Below is a small trained network, with its code and all its weights. Each question gives an input and a class and asks what happens when units are switched off, that is, made to give their printed mean instead of their output.

import numpy as np


def w(rows, s, z=0):
    codes = np.array(rows[::2]) - 128.0
    scale = np.full(codes.shape[1], s)
    scale[-1] = z or s
    return codes * scale


def norm(h):
    return h / np.sqrt((h * h).mean(-1, keepdims=True) + 1e-5)


def f(y):
    return y / 2 * (1 + np.tanh(0.7978845608 * (y + 0.044715 * y**3)))


def log_softmax(a):
    a = a - a.max(-1, keepdims=True)
    return a - np.log(np.exp(a).sum(-1, keepdims=True))


def net(x, mask):
    res = np.array(x, float).reshape(1, 8) / 4 @ E
    u = 0
    for l in range(4):
        y = f(norm(res) @ A[l][:, :-1].T + A[l][:, -1])
        res = res + np.where(mask[u : u + 4], y, B[l][:, -1]) @ B[l][:, :-1]
        u += 4
    return log_softmax(norm(res)[-1] @ U[:, :-1].T + U[:, -1])


A, B = {}, {}
E = w([
[118,173,149,48],'x0',
[141,94,168,85],'x1',
[128,2,83,44],'x2',
[86,182,60,71],'x3',
[131,151,165,105],'x4',
[114,116,72,66],'x5',
[75,192,215,150],'x6',
[53,81,110,153],'x7',
],0.0097)
A[0] = w([
[254,226,76,146,2],'L0N1',
[56,23,134,57,80],'L0N2',
[168,86,173,42,33],'L0N3',
[160,163,44,149,57],'L0N4',
],0.0099,0.0071)
B[0] = w([
[88,117,11,131,167],'L0N1',
[6,39,41,44,253],'L0N2',
[117,160,39,77,154],'L0N3',
[116,3,68,2,128],'L0N4',
],0.0075,0.0036)
A[1] = w([
[97,115,127,133,2],'L1N1',
[68,127,132,132,11],'L1N2',
[143,178,130,63,97],'L1N3',
[247,151,137,104,108],'L1N4',
],0.013,0.0045)
B[1] = w([
[152,116,73,221,72],'L1N1',
[57,3,112,156,107],'L1N2',
[254,231,159,60,233],'L1N3',
[223,10,96,44,255],'L1N4',
],0.0072,0.0021)
A[2] = w([
[76,106,5,130,132],'L2N1',
[107,186,109,91,1],'L2N2',
[125,125,80,153,110],'L2N3',
[75,175,89,172,68],'L2N4',
],0.014,0.0035)
B[2] = w([
[127,165,18,33,253],'L2N1',
[155,159,153,130,145],'L2N2',
[107,160,108,146,141],'L2N3',
[47,166,143,2,157],'L2N4',
],0.0091,0.0072)
A[3] = w([
[149,206,119,217,201],'L3N1',
[2,18,117,24,255],'L3N2',
[29,119,14,183,158],'L3N3',
[94,196,216,83,111],'L3N4',
],0.0094,0.0053)
B[3] = w([
[1,146,86,172,163],'L3N1',
[7,155,90,126,250],'L3N2',
[127,227,16,118,182],'L3N3',
[91,169,148,46,160],'L3N4',
],0.0095,0.011)
U = w([
[202,88,130,100,64],'0',
[110,50,149,215,3],'1',
[78,113,2,85,231],'2',
[85,236,181,149,161],'3',
],0.017,0.0063)

Each question gives the input, the list of numbers given to net, and the class t.
The units are the neurons (one row each of A and B). Each row of codes is followed by its name. A weight is (code - 128) times the scale printed after its matrix; where a second scale follows, it is the last column's (A, B and U).
mask holds one flag per neuron, layer by layer. A switched-off neuron (its flag False) gives its mean, the last column of its row in B, instead of its output. The means were averaged over made-up inputs and are rounded, as every weight is.
A unit's drop is (log p(t) with every unit on - log p(t) with that unit switched off) / (log p(t) with every unit on - log p(t) with every unit switched off).
The circuit of an input: a set's keep is (log p(t) with only the set's units on - log p(t) with every unit switched off) / (log p(t) with every unit on - log p(t) with every unit switched off). Starting from the 12 units with the biggest drops (on a tie, the unit counted first), units are removed one at a time, each time the one whose removal leaves the highest keep (on an exact tie, the one counted first), for as long as the keep stays at least 0.8.
units of the circuit, in order: the units of the circuit, biggest drop first
top k neurons: the k neurons with the biggest drops, biggest first
k most important neurons of layer l: the k neurons of layer l with the biggest drops, biggest first
drop when u is switched off: that unit's drop, to one decimal
input [-1,-3,-3,0,0,-6,-2,7], class 3: most important neuron of layer 1	[L1N4]
input [1,-5,-3,-5,0,-5,-5,6], class 3: units of the circuit, in order	[L0N2, L2N1]
input [-7,4,8,-6,3,-3,7,-7], class 1: top 2 neurons	[L2N1, L1N3]
input [-8,7,-2,-3,3,-3,6,6], class 1: units of the circuit, in order	[L2N1, L3N3]
input [2,-3,3,-3,2,7,4,-4], class 3: top 2 neurons	[L1N3, L2N1]
input [-3,3,-5,-5,-2,2,-1,3], class 3: top 3 neurons	[L1N4, L3N1, L0N4]
input [6,-6,4,8,1,7,6,-7], class 3: top 3 neurons	[L1N3, L2N1, L0N2]
input [4,-8,1,7,-1,-7,1,-1], class 3: top 2 neurons	[L0N2, L1N3]
input [-1,3,0,-3,-4,-1,6,3], class 3: top 2 neurons	[L1N4, L0N2]
input [7,-4,1,-3,-2,-6,-2,-1], class 0: top 2 neurons	[L1N4, L2N1]
input [0,8,-4,-5,-8,3,6,6], class 3: top 3 neurons	[L2N1, L0N2, L1N4]
input [4,5,5,0,5,-3,4,-8], class 0: 2 most important neurons of layer 1	[L1N4, L1N3]
input [-4,-3,4,-4,-7,-7,7,-1], class 1: 2 most important neurons of layer 3	[L3N2, L3N3]
input [5,1,-2,-4,2,2,-2,-5], class 0: top neuron	[L1N4]
input [0,5,-5,-8,-1,-8,-5,-3], class 1: drop when L3N2 is switched off	-0.1
input [1,-2,-2,-8,-2,1,-5,-3], class 0: drop when L1N4 is switched off	0.3
input [-5,2,1,-4,6,-2,-2,-7], class 0: drop when L2N3 is switched off	0.0
input [-4,7,-3,2,7,-2,-6,-6], class 0: drop when L2N1 is switched off	0.1
